Here is a tiny trained network, its code and every weight. The questions are about switching its units off for an input and a class, where a switched-off unit gives its printed mean instead of its output.

import numpy as np


def w(rows, s, z=0):
    codes = np.array(rows[::2]) - 128.0
    scale = np.full(codes.shape[1], s)
    scale[-1] = z or s
    return codes * scale


def f(y):
    return y / 2 * (1 + np.tanh(0.7978845608 * (y + 0.044715 * y**3)))


def log_softmax(a):
    a = a - a.max(-1, keepdims=True)
    return a - np.log(np.exp(a).sum(-1, keepdims=True))


def net(x, mask):
    res = np.array(x, float).reshape(1, 5) / 4 @ E
    y = f(res @ A[0][:, :-1].T + A[0][:, -1])
    res = res + np.where(mask, y, B[0][:, -1]) @ B[0][:, :-1]
    return log_softmax(res[-1] @ U[:, :-1].T + U[:, -1])


A, B = {}, {}
E = w([
[221,166,56,222,88,95,123,49,170,108],'x0',
[131,111,125,127,115,109,131,139,132,142],'x1',
[123,112,111,132,146,138,134,114,103,120],'x2',
[181,141,99,84,146,235,238,165,182,203],'x3',
[129,26,191,187,189,138,144,131,247,71],'x4',
],0.014)
A[0] = w([
[79,124,158,116,108,108,138,84,114,133,147],'neuron 1',
[135,152,109,210,87,46,95,78,123,46,123],'neuron 2',
[144,120,124,101,150,138,205,115,169,114,33],'neuron 3',
[224,166,52,184,125,170,174,118,175,177,2],'neuron 4',
[68,128,166,106,173,58,64,156,83,125,207],'neuron 5',
[140,75,154,191,154,156,117,164,152,98,165],'neuron 6',
[104,160,113,6,120,158,183,170,75,190,231],'neuron 7',
[81,98,161,55,178,174,193,187,150,150,64],'neuron 8',
[98,158,75,182,65,88,67,74,111,129,222],'neuron 9',
[144,55,177,222,152,82,106,62,197,72,87],'neuron 10',
[129,69,182,192,213,116,164,150,207,77,173],'neuron 11',
[9,112,220,90,151,84,46,155,72,95,246],'neuron 12',
[225,160,71,107,142,72,113,42,129,150,99],'neuron 13',
],0.012,0.007)
B[0] = w([
[123,144,92,167,170,100,129,124,140,105,152],'neuron 1',
[137,164,174,67,166,70,44,76,108,134,224],'neuron 2',
[125,54,81,141,104,156,141,98,152,103,162],'neuron 3',
[26,176,88,197,131,130,249,115,153,146,207],'neuron 4',
[75,136,70,206,79,106,189,113,143,126,212],'neuron 5',
[106,96,161,120,119,159,181,104,139,172,190],'neuron 6',
[108,232,152,66,190,134,159,176,74,128,230],'neuron 7',
[177,61,192,62,162,204,78,130,128,145,205],'neuron 8',
[176,166,110,117,71,89,75,194,89,96,218],'neuron 9',
[37,130,213,66,199,24,133,96,78,161,232],'neuron 10',
[105,70,203,122,146,178,116,70,224,149,239],'neuron 11',
[95,142,73,196,84,137,201,107,182,115,254],'neuron 12',
[162,93,64,167,85,133,91,132,183,111,197],'neuron 13',
],0.012,0.028)
U = w([
[132,187,73,219,70,123,179,177,91,89,253],'0',
[102,163,220,38,194,81,102,140,51,126,122],'1',
[88,74,167,220,112,112,170,92,183,117,132],'2',
[209,43,204,83,138,194,102,165,168,126,47],'3',
[225,151,126,156,77,71,9,152,53,70,68],'4',
],0.011,0.0063)

Each question gives the input, the list of numbers given to net, and the class t.
The units are the neurons (one row each of A and B). Each row of codes is followed by its name. A weight is (code - 128) times the scale printed after its matrix; where a second scale follows, it is the last column's (A, B and U).
mask holds one flag per neuron, in row order. A switched-off neuron (its flag False) gives its mean, the last column of its row in B, instead of its output. The means were averaged over made-up inputs and are rounded, as every weight is.
A unit's drop is (log p(t) with every unit on - log p(t) with that unit switched off) / (log p(t) with every unit on - log p(t) with every unit switched off).
The circuit of an input: a set's keep is (log p(t) with only the set's units on - log p(t) with every unit switched off) / (log p(t) with every unit on - log p(t) with every unit switched off). Starting from the 12 units with the biggest drops (on a tie, the unit counted first), units are removed one at a time, each time the one whose removal leaves the highest keep (on an exact tie, the one counted first), for as long as the keep stays at least 0.8.
circuit, biggest first: the units of the circuit, biggest drop first
top k neurons: the k neurons with the biggest drops, biggest first
drop of u: that unit's drop, to one decimal
input [1,4,5,8,-2], class 0: top 2 neurons	(neuron 10; neuron 4)
input [1,4,4,-1,-8], class 4: top 2 neurons	(neuron 4; neuron 12)
input [-4,-6,-1,6,0], class 1: circuit, biggest first	(neuron 7)
input [2,-6,5,8,-7], class 0: top 2 neurons	(neuron 4; neuron 10)
input [1,-5,-3,0,5], class 1: top 4 neurons	(neuron 12; neuron 10; neuron 5; neuron 4)
input [7,1,-1,0,-1], class 4: top 3 neurons	(neuron 12; neuron 2; neuron 5)
input [1,-6,-4,-1,-8], class 4: circuit, biggest first	(neuron 4; neuron 10)
input [3,4,-5,0,0], class 4: top 2 neurons	(neuron 12; neuron 7)
input [-1,7,6,5,0], class 1: top 4 neurons	(neuron 7; neuron 11; neuron 13; neuron 12)
input [-7,6,-5,5,1], class 3: top 3 neurons	(neuron 8; neuron 10; neuron 2)
input [1,6,-3,-5,5], class 1: top 2 neurons	(neuron 10; neuron 2)
input [1,-8,7,5,-2], class 0: top 4 neurons	(neuron 10; neuron 2; neuron 4; neuron 11)
input [0,-7,-2,-6,-3], class 0: top 2 neurons	(neuron 12; neuron 5)
input [8,1,6,-1,3], class 1: top 2 neurons	(neuron 10; neuron 2)
input [3,-4,-1,-4,8], class 1: circuit, biggest first	(neuron 10)
input [2,1,-3,4,-7], class 0: drop of neuron 10	0.5
input [4,-5,-6,-3,1], class 1: drop of neuron 10	0.4
input [-1,4,2,7,3], class 3: drop of neuron 8	0.2
